Below is a small trained network, with its code and all its weights. Each question gives an input and a target symbol and asks what happens when units are switched off, that is, made to give their printed mean instead of their output.

import numpy as np


def w(rows, s, z=0):
    codes = np.array(rows[::2]) - 128.0
    scale = np.full(codes.shape[1], s)
    scale[-1] = z or s
    return codes * scale


def norm(h):
    return h / np.sqrt((h * h).mean(-1, keepdims=True) + 1e-5)


def f(y):
    return np.maximum(y, 0)


def softmax(a):
    e = np.exp(a - a.max(-1, keepdims=True))
    return e / e.sum(-1, keepdims=True)


def log_softmax(a):
    a = a - a.max(-1, keepdims=True)
    return a - np.log(np.exp(a).sum(-1, keepdims=True))


def net(x, mask):
    ids = ['ΓΔΘΛΣβμξψω'.index(c) for c in x.split()]
    T = len(ids)
    res = E[ids] + P[:T]
    u = 0
    for l in range(2):
        r = norm(res)
        for j in range(2):
            rows = slice(2 * j, 2 * j + 2)
            q, k, v = (r @ M[l][rows].T for M in (Q, K, V))
            z = softmax(np.where(np.tri(T) > 0, q @ k.T / 2**0.5, -1e9)) @ v
            o = O[l][rows]
            res = res + np.where(mask[u + j], z, o[:, -1]) @ o[:, :-1]
        u += 2
        y = f(norm(res) @ A[l][:, :-1].T + A[l][:, -1])
        res = res + np.where(mask[u : u + 4], y, B[l][:, -1]) @ B[l][:, :-1]
        u += 4
    return log_softmax(norm(res)[-1] @ U[:, :-1].T + U[:, -1])


Q, K, V, O, A, B = {}, {}, {}, {}, {}, {}
E = w([
[158,114,129,123],'Γ',
[136,120,121,135],'Δ',
[94,70,91,76],'Θ',
[128,134,134,143],'Λ',
[105,94,33,154],'Σ',
[153,128,79,73],'β',
[93,115,102,96],'μ',
[138,90,133,123],'ξ',
[158,151,184,125],'ψ',
[5,185,129,164],'ω',
],0.017)
P = w([
[172,145,147,146],'0',
[85,25,247,165],'1',
[111,97,107,101],'2',
[90,86,120,111],'3',
[86,91,124,120],'4',
[139,131,131,134],'5',
[145,172,133,132],'6',
],0.012)
Q[0] = w([
[186,1,103,93],'L0H0',
[107,113,182,161],'L0H0',
[203,22,115,177],'L0H1',
[150,91,145,215],'L0H1',
],0.0044)
K[0] = w([
[149,253,74,87],'L0H0',
[129,107,135,97],'L0H0',
[160,38,149,133],'L0H1',
[36,43,200,155],'L0H1',
],0.0074)
V[0] = w([
[131,222,10,2],'L0H0',
[203,229,215,137],'L0H0',
[53,80,253,166],'L0H1',
[238,171,73,197],'L0H1',
],0.0065)
O[0] = w([
[129,214,147,211,250],'L0H0',
[173,96,2,210,2],'L0H0',
[161,239,2,11,78],'L0H1',
[117,49,205,92,48],'L0H1',
],0.0068,0.0039)
A[0] = w([
[137,121,158,89,58],'L0N0',
[2,80,37,194,254],'L0N1',
[171,91,56,197,223],'L0N2',
[197,137,64,56,137],'L0N3',
],0.0053,0.003)
B[0] = w([
[90,125,76,200,135],'L0N0',
[255,250,141,139,254],'L0N1',
[115,183,139,158,166],'L0N2',
[123,128,224,41,167],'L0N3',
],0.0091,0.0048)
Q[1] = w([
[152,66,69,188],'L1H0',
[2,215,179,172],'L1H0',
[104,108,78,174],'L1H1',
[141,89,223,159],'L1H1',
],0.0088)
K[1] = w([
[58,230,192,174],'L1H0',
[97,69,138,38],'L1H0',
[139,254,87,11],'L1H1',
[168,85,116,160],'L1H1',
],0.0091)
V[1] = w([
[129,117,136,62],'L1H0',
[147,63,129,67],'L1H0',
[166,44,132,222],'L1H1',
[246,154,37,146],'L1H1',
],0.011)
O[1] = w([
[137,87,103,141,222],'L1H0',
[129,68,76,90,100],'L1H0',
[121,171,39,1,71],'L1H1',
[167,174,220,33,1],'L1H1',
],0.011,0.0019)
A[1] = w([
[120,236,56,169,253],'L1N0',
[12,164,83,108,157],'L1N1',
[149,255,166,10,155],'L1N2',
[118,165,188,243,154],'L1N3',
],0.0083,0.0043)
B[1] = w([
[89,191,156,115,220],'L1N0',
[154,233,153,150,160],'L1N1',
[199,107,97,250,252],'L1N2',
[87,158,147,8,199],'L1N3',
],0.011)
U = w([
[135,252,113,213,198],'Γ',
[20,222,156,63,122],'Δ',
[127,73,254,103,166],'Θ',
[189,131,138,104,23],'Λ',
[58,80,112,214,231],'Σ',
[168,153,73,58,55],'β',
[55,175,2,81,65],'μ',
[118,70,85,68,250],'ξ',
[183,121,165,142,3],'ψ',
[152,151,81,76,53],'ω',
],0.0098,0.0024)

Each question gives the input, a string of symbols that net reads in full, and the target symbol t.
The units are the heads (2 rows each of Q, K, V and O) and the neurons (one row each of A and B). Each row of codes is followed by its name. A weight is (code - 128) times the scale printed after its matrix; where a second scale follows, it is the last column's (O, A, B and U).
mask holds one flag per unit, layer by layer, with each layer's heads first. A switched-off unit (its flag False) gives its mean, the last column of its rows in O or B, instead of its output. The means were averaged over made-up inputs and are rounded, as every weight is.
A unit's drop is (log p(t) with every unit on - log p(t) with that unit switched off) / (log p(t) with every unit on - log p(t) with every unit switched off).
The circuit of an input: a set's keep is (log p(t) with only the set's units on - log p(t) with every unit switched off) / (log p(t) with every unit on - log p(t) with every unit switched off). Starting from all 12 units, units are removed one at a time, each time the one whose removal leaves the highest keep (on an exact tie, the one counted first), for as long as the keep stays at least 0.8.
circuit, biggest first: the units of the circuit, biggest drop first
k most important neurons: the k neurons with the biggest drops, biggest first
k most important neurons of layer l: the k neurons of layer l with the biggest drops, biggest first
heads that matter: for each layer, one digit per head in row order, 1 if its drop is at least 0.15 and else 0, layers parted by /
input Θ β Λ ξ Θ β Λ, target Σ: circuit, biggest first	(L0H0, L1H1, L0N1)
input Θ ξ β β ω β, target Σ: circuit, biggest first	(L0N1, L0H1, L1H1)
input Σ μ ξ, target μ: circuit, biggest first	(L0H1, L1H1)
input Σ β Δ, target μ: heads that matter	11 / 11
input Θ β ξ μ ξ, target Σ: circuit, biggest first	(L0H0, L1H1)
input μ β μ β β μ Δ, target Δ: circuit, biggest first	(L1N3, L0N1)
input μ Δ Θ ξ ξ, target Δ: circuit, biggest first	(L1N2)
input ξ Δ ω β Θ Θ Γ, target ξ: heads that matter	11 / 10
input Θ μ β β β μ, target Σ: circuit, biggest first	(L1H1, L0H0, L0N1)
input Θ β Δ β β β ψ, target Σ: heads that matter	10 / 11
input μ β Σ ξ β Δ, target Δ: circuit, biggest first	(L1N2, L0N1)
input ω Δ Θ Θ Θ β, target Θ: heads that matter	01 / 01
input Σ β Σ ω μ, target μ: circuit, biggest first	(L0H0, L0H1, L1H1)
input ξ ω Δ ω ξ, target ξ: heads that matter	10 / 10
input Σ β Δ β Θ β Θ, target μ: heads that matter	11 / 11
input μ Θ β Δ ξ β β, target Δ: heads that matter	11 / 00
input Θ ω ξ μ, target Σ: circuit, biggest first	(L1H1)
input ω ψ β ω Θ ω, target Δ: circuit, biggest first	(L1N2, L1N3)
input Θ μ β β ω β Λ, target Σ: heads that matter	10 / 11
input ξ β ψ, target ξ: circuit, biggest first	(L0H0, L1H0, L0N1)
input μ Λ Θ μ μ, target Δ: circuit, biggest first	(L1N2)
input Σ Σ β Γ Θ β β, target μ: heads that matter	01 / 11
input Σ Δ Θ, target μ: heads that matter	10 / 01
input ω ω ω Λ ξ ω ξ, target Θ: heads that matter	11 / 01
input ω ξ μ Γ Σ μ, target Θ: 2 most important neurons of layer 1	(L1N2, L1N0)
input ω Θ β ω ω, target Δ: 3 most important neurons	(L1N2, L1N3, L0N1)
